Below are the code and all the weights of a small trained network. Each question names an input and a target symbol and asks about switching units off, where a switched-off unit gives its printed mean instead of its output.

import numpy as np


def w(rows, s, z=0):
    codes = np.array(rows[::2]) - 128.0
    scale = np.full(codes.shape[1], s)
    scale[-1] = z or s
    return codes * scale


def f(y):
    return y / 2 * (1 + np.tanh(0.7978845608 * (y + 0.044715 * y**3)))


def softmax(a):
    e = np.exp(a - a.max(-1, keepdims=True))
    return e / e.sum(-1, keepdims=True)


def log_softmax(a):
    a = a - a.max(-1, keepdims=True)
    return a - np.log(np.exp(a).sum(-1, keepdims=True))


def net(x, mask):
    ids = ['Ξβεζηλμφ'.index(c) for c in x.split()]
    T = len(ids)
    res = E[ids] + P[:T]
    r = res
    for j in range(3):
        rows = slice(4 * j, 4 * j + 4)
        q, k, v = (r @ M[0][rows].T for M in (Q, K, V))
        z = softmax(np.where(np.tri(T) > 0, q @ k.T / 4**0.5, -1e9)) @ v
        o = O[0][rows]
        res = res + np.where(mask[j], z, o[:, -1]) @ o[:, :-1]
    y = f(res @ A[0][:, :-1].T + A[0][:, -1])
    res = res + np.where(mask[3:7], y, B[0][:, -1]) @ B[0][:, :-1]
    return log_softmax(res[-1] @ U[:, :-1].T + U[:, -1])


Q, K, V, O, A, B = {}, {}, {}, {}, {}, {}
E = w([
[177,120,213,82,119],'Ξ',
[99,73,179,122,154],'β',
[211,195,115,101,158],'ε',
[212,168,250,197,236],'ζ',
[206,224,154,52,94],'η',
[102,167,143,171,98],'λ',
[150,51,67,47,194],'μ',
[113,110,51,250,188],'φ',
],0.014)
P = w([
[148,154,254,88,159],'0',
[166,145,212,121,173],'1',
[170,157,177,124,197],'2',
[138,150,177,128,189],'3',
[131,159,155,124,184],'4',
[122,160,138,114,178],'5',
[105,161,107,97,173],'6',
[108,171,124,101,150],'7',
[146,171,186,134,130],'8',
],0.0068)
Q[0] = w([
[215,198,187,73,150],'H0',
[117,151,160,127,103],'H0',
[182,136,176,97,186],'H0',
[119,168,244,171,169],'H0',
[153,117,146,94,61],'H1',
[122,44,80,143,153],'H1',
[147,205,148,215,239],'H1',
[145,109,167,154,121],'H1',
[117,191,221,133,137],'H2',
[135,156,133,212,120],'H2',
[125,169,198,146,125],'H2',
[78,100,37,208,93],'H2',
],0.011)
K[0] = w([
[52,109,49,81,97],'H0',
[76,187,130,43,61],'H0',
[126,189,34,192,66],'H0',
[96,181,25,71,121],'H0',
[104,81,14,84,146],'H1',
[90,123,111,223,198],'H1',
[164,205,165,206,221],'H1',
[159,158,206,128,33],'H1',
[66,190,125,228,164],'H2',
[159,159,84,134,119],'H2',
[163,213,255,147,133],'H2',
[81,96,103,70,16],'H2',
],0.0086)
V[0] = w([
[154,23,104,12,229],'H0',
[100,90,53,119,205],'H0',
[69,112,112,170,142],'H0',
[151,121,134,198,200],'H0',
[96,173,128,190,160],'H1',
[159,180,254,70,93],'H1',
[160,113,185,206,173],'H1',
[83,45,205,170,196],'H1',
[132,65,185,109,128],'H2',
[153,173,158,122,186],'H2',
[152,137,154,162,159],'H2',
[137,111,189,141,181],'H2',
],0.0093)
O[0] = w([
[140,52,113,42,159,131],'H0',
[125,67,55,141,222,123],'H0',
[153,102,156,254,158,116],'H0',
[240,79,114,167,132,191],'H0',
[101,167,96,94,90,168],'H1',
[173,118,99,82,166,236],'H1',
[161,150,107,86,46,251],'H1',
[89,73,168,91,84,203],'H1',
[61,108,136,157,114,152],'H2',
[159,154,74,164,83,227],'H2',
[104,158,84,97,101,201],'H2',
[107,97,142,131,28,225],'H2',
],0.0069,0.015)
A[0] = w([
[141,128,220,103,190,151],'N0',
[51,59,45,157,1,3],'N1',
[147,170,92,53,94,154],'N2',
[74,61,98,89,171,139],'N3',
],0.0079,0.0033)
B[0] = w([
[153,59,193,246,201,124],'N0',
[164,144,113,168,138,183],'N1',
[142,137,254,146,178,252],'N2',
[76,183,113,92,120,131],'N3',
],0.0097,0.012)
U = w([
[148,66,227,182,135,1],'Ξ',
[100,89,187,148,90,125],'β',
[193,133,108,153,119,233],'ε',
[190,149,103,43,1,99],'ζ',
[160,151,175,148,156,37],'η',
[100,191,170,115,106,156],'λ',
[150,115,119,46,109,94],'μ',
[91,162,179,206,90,239],'φ',
],0.0086,0.0055)

Each question gives the input, a string of symbols that net reads in full, and the target symbol t.
The units are the heads (4 rows each of Q, K, V and O) and the neurons (one row each of A and B). Each row of codes is followed by its name. A weight is (code - 128) times the scale printed after its matrix; where a second scale follows, it is the last column's (O, A, B and U).
mask holds one flag per unit, heads first, then neurons. A switched-off unit (its flag False) gives its mean, the last column of its rows in O or B, instead of its output. The means were averaged over made-up inputs and are rounded, as every weight is.
A unit's drop is (log p(t) with every unit on - log p(t) with that unit switched off) / (log p(t) with every unit on - log p(t) with every unit switched off).
The circuit of an input: a set's keep is (log p(t) with only the set's units on - log p(t) with every unit switched off) / (log p(t) with every unit on - log p(t) with every unit switched off). Starting from all 7 units, units are removed one at a time, each time the one whose removal leaves the highest keep (on an exact tie, the one counted first), for as long as the keep stays at least 0.8.
units of the circuit, in order: the units of the circuit, biggest drop first
unit that matters most: the unit with the biggest drop
top k neurons: the k neurons with the biggest drops, biggest first
which heads matter: for each layer, one digit per head in row order, 1 if its drop is at least 0.15 and else 0, layers parted by /
drop when u is switched off: that unit's drop, to one decimal
input λ η ζ φ φ Ξ, target ε: which heads matter => 110
input η μ μ, target μ: which heads matter => 100
input φ λ μ Ξ, target Ξ: units of the circuit, in order => H2; H1
input φ φ ζ φ ε, target ε: which heads matter => 100
input μ ζ φ ζ μ ζ β ζ, target ζ: unit that matters most => H2
input η ζ ε β Ξ ζ μ ζ η, target μ: units of the circuit, in order => H0; H1
input μ φ η λ μ φ μ, target ε: which heads matter => 110
input φ Ξ η, target ε: which heads matter => 010
input Ξ μ ε, target μ: top 2 neurons => N1; N3
input φ φ Ξ, target ε: which heads matter => 100
input ζ ζ ζ φ, target ζ: which heads matter => 110
input ζ ζ ε η η, target λ: drop when N2 is switched off => 0.6
input ε φ φ η Ξ ζ, target ζ: drop when N0 is switched off => 0.1
input ζ ζ ε Ξ ε ζ μ ζ Ξ, target μ: units of the circuit, in order => H0
input Ξ φ φ φ Ξ η, target ε: drop when H1 is switched off => 0.4
input ζ μ ζ, target μ: drop when H0 is switched off => 0.9
